Here is a tiny trained network, its code and every weight. The questions are about switching its units off for an input and a target symbol, where a switched-off unit gives its printed mean instead of its output.

import numpy as np


def w(rows, s, z=0):
    codes = np.array(rows[::2]) - 128.0
    scale = np.full(codes.shape[1], s)
    scale[-1] = z or s
    return codes * scale


def f(y):
    return np.maximum(y, 0)


def softmax(a):
    e = np.exp(a - a.max(-1, keepdims=True))
    return e / e.sum(-1, keepdims=True)


def log_softmax(a):
    a = a - a.max(-1, keepdims=True)
    return a - np.log(np.exp(a).sum(-1, keepdims=True))


def net(x, mask):
    ids = ['αβεηθξπστφψ'.index(c) for c in x.split()]
    T = len(ids)
    res = E[ids] + P[:T]
    u = 0
    for l in range(2):
        q, k, v = (res @ M[l].T for M in (Q, K, V))
        z = softmax(np.where(np.tri(T) > 0, q @ k.T / 2**0.5, -1e9)) @ v
        res = res + np.where(mask[u], z, O[l][:, -1]) @ O[l][:, :-1]
        u += 1
        y = f(res @ A[l][:, :-1].T + A[l][:, -1])
        res = res + np.where(mask[u : u + 8], y, B[l][:, -1]) @ B[l][:, :-1]
        u += 8
    return log_softmax(res[-1] @ U[:, :-1].T + U[:, -1])


Q, K, V, O, A, B = {}, {}, {}, {}, {}, {}
E = w([
[85,143,145,166,80,154,183],'α',
[138,49,95,81,180,77,130],'β',
[111,77,68,185,140,139,145],'ε',
[173,144,201,123,116,170,73],'η',
[84,165,86,183,163,190,60],'θ',
[6,132,130,174,92,64,102],'ξ',
[33,161,197,110,133,94,137],'π',
[142,192,163,142,112,188,219],'σ',
[206,116,159,154,146,126,219],'τ',
[79,127,155,132,160,163,198],'φ',
[145,220,215,117,162,65,169],'ψ',
],0.022)
P = w([
[236,134,107,2,54,83,110],'0',
[191,147,109,67,90,102,149],'1',
[181,136,121,88,87,103,141],'2',
[168,140,151,108,89,113,129],'3',
[172,167,133,96,84,120,115],'4',
[174,166,127,77,73,123,135],'5',
[126,100,219,185,108,89,117],'6',
[161,130,215,127,70,113,98],'7',
[202,161,127,75,83,133,123],'8',
],0.0059)
Q[0] = w([
[10,104,124,143,113,89,102],'0.h1',
[119,249,192,169,152,249,160],'0.h1',
],0.011)
K[0] = w([
[27,69,134,140,77,91,123],'0.h1',
[99,214,255,192,89,135,95],'0.h1',
],0.0081)
V[0] = w([
[3,86,192,168,29,70,137],'0.h1',
[19,167,155,72,244,174,92],'0.h1',
],0.0038)
O[0] = w([
[156,165,8,44,115,155,154,254],'0.h1',
[41,254,81,168,215,170,175,142],'0.h1',
],0.01,0.0074)
A[0] = w([
[142,211,160,69,112,52,122,51],'0.n1',
[173,147,220,112,174,85,120,148],'0.n2',
[183,106,88,23,111,66,148,122],'0.n3',
[79,163,100,63,219,128,202,175],'0.n4',
[34,170,80,71,199,140,25,105],'0.n5',
[179,119,89,121,216,230,174,3],'0.n6',
[161,179,158,162,115,82,62,187],'0.n7',
[164,128,118,183,1,204,109,125],'0.n8',
],0.0075,0.0025)
B[0] = w([
[107,77,103,195,196,144,224,218],'0.n1',
[121,122,66,44,134,68,56,195],'0.n2',
[31,132,187,198,143,131,63,182],'0.n3',
[136,119,194,59,94,138,136,236],'0.n4',
[209,254,246,28,106,161,164,254],'0.n5',
[49,44,88,116,100,124,135,149],'0.n6',
[208,109,126,75,223,246,134,163],'0.n7',
[225,144,76,254,134,186,104,155],'0.n8',
],0.0071,0.01)
Q[1] = w([
[140,177,120,166,134,237,72],'1.h1',
[134,111,2,199,79,173,113],'1.h1',
],0.0071)
K[1] = w([
[138,88,65,159,232,191,180],'1.h1',
[112,46,141,154,132,254,123],'1.h1',
],0.006)
V[1] = w([
[134,8,98,109,93,163,189],'1.h1',
[163,141,83,91,110,3,164],'1.h1',
],0.0057)
O[1] = w([
[30,169,174,123,96,204,117,2],'1.h1',
[232,2,70,68,210,100,245,193],'1.h1',
],0.0074,0.0067)
A[1] = w([
[194,195,206,92,178,151,164,4],'1.n1',
[176,85,86,217,133,139,85,35],'1.n2',
[90,122,136,123,180,36,65,61],'1.n3',
[99,72,220,173,113,172,158,174],'1.n4',
[159,65,59,226,78,94,116,42],'1.n5',
[124,168,205,56,186,46,109,39],'1.n6',
[210,52,178,197,117,86,68,49],'1.n7',
[116,2,146,156,163,101,171,254],'1.n8',
],0.0066,0.0036)
B[1] = w([
[96,90,148,186,121,101,85,247],'1.n1',
[70,103,174,50,178,159,85,141],'1.n2',
[193,110,72,228,140,129,134,143],'1.n3',
[178,73,131,152,162,159,126,140],'1.n4',
[1,181,138,115,196,147,167,142],'1.n5',
[115,95,153,163,99,40,163,239],'1.n6',
[100,170,111,80,15,126,149,153],'1.n7',
[138,155,32,108,164,170,130,184],'1.n8',
],0.0091,0.011)
U = w([
[31,91,103,172,203,157,141,200],'α',
[114,77,48,149,150,79,77,50],'β',
[68,96,123,91,252,221,201,171],'ε',
[196,182,144,84,249,168,91,170],'η',
[183,178,122,213,254,80,137,54],'θ',
[194,199,18,56,97,128,214,139],'ξ',
[98,167,115,83,123,80,185,169],'π',
[183,138,92,251,112,178,233,172],'σ',
[171,17,166,92,136,139,84,148],'τ',
[89,59,234,117,196,149,180,14],'φ',
[242,143,118,215,236,180,235,252],'ψ',
],0.0066,0.003)

Each question gives the input, a string of symbols that net reads in full, and the target symbol t.
The units are the heads (2 rows each of Q, K, V and O) and the neurons (one row each of A and B). Each row of codes is followed by its name. A weight is (code - 128) times the scale printed after its matrix; where a second scale follows, it is the last column's (O, A, B and U).
mask holds one flag per unit, layer by layer, with each layer's heads first. A switched-off unit (its flag False) gives its mean, the last column of its rows in O or B, instead of its output. The means were averaged over made-up inputs and are rounded, as every weight is.
A unit's drop is (log p(t) with every unit on - log p(t) with that unit switched off) / (log p(t) with every unit on - log p(t) with every unit switched off).
The circuit of an input: a set's keep is (log p(t) with only the set's units on - log p(t) with every unit switched off) / (log p(t) with every unit on - log p(t) with every unit switched off). Starting from the 12 units with the biggest drops (on a tie, the unit counted first), units are removed one at a time, each time the one whose removal leaves the highest keep (on an exact tie, the one counted first), for as long as the keep stays at least 0.8.
circuit, biggest first: the units of the circuit, biggest drop first
most important unit: the unit with the biggest drop
top k neurons: the k neurons with the biggest drops, biggest first
k most important neurons of layer l: the k neurons of layer l with the biggest drops, biggest first
drop when u is switched off: that unit's drop, to one decimal
input τ π τ ψ σ ξ ξ ψ α, target σ: most important unit	0.n8
input τ σ ψ α ε, target α: circuit, biggest first	0.n5, 1.n5
input η ξ ψ π σ, target σ: circuit, biggest first	0.n5, 0.n8, 1.h1
input ε β ξ ξ π π θ ξ ε, target α: circuit, biggest first	0.n5, 1.h1
input φ ξ ξ ξ τ ξ θ, target η: circuit, biggest first	0.n5, 0.n1
input ε ψ ξ β ξ π β, target β: top 2 neurons	0.n5, 0.n3
input θ θ θ, target θ: circuit, biggest first	0.h1, 1.h1
input θ θ ξ ξ ξ θ π π π, target φ: circuit, biggest first	1.n1, 0.n4, 1.n8, 0.n2
input θ τ ξ θ, target ξ: top 4 neurons	0.n6, 0.n3, 0.n7, 0.n1
input η π ψ ε, target ε: 2 most important neurons of layer 1	1.n5, 1.n2
input α ξ α ψ, target θ: 2 most important neurons of layer 0	0.n2, 0.n6
input ε τ η, target τ: top 3 neurons	1.n8, 1.n7, 0.n1
input θ θ τ ξ α π θ τ, target ξ: circuit, biggest first	1.n7, 0.h1, 1.n8, 0.n2
input ξ θ α ψ ψ, target θ: most important unit	0.n2
input ξ ξ ε ε, target ε: 2 most important neurons of layer 0	0.n5, 0.n4
input σ ξ η, target τ: drop when 0.h1 is switched off	1.5
input ε ψ ψ π, target φ: drop when 0.n2 is switched off	0.3
input ξ α π η π ξ θ θ, target η: drop when 0.n5 is switched off	0.4
input β ξ ψ σ φ τ ξ φ, target ξ: drop when 0.n2 is switched off	-0.4
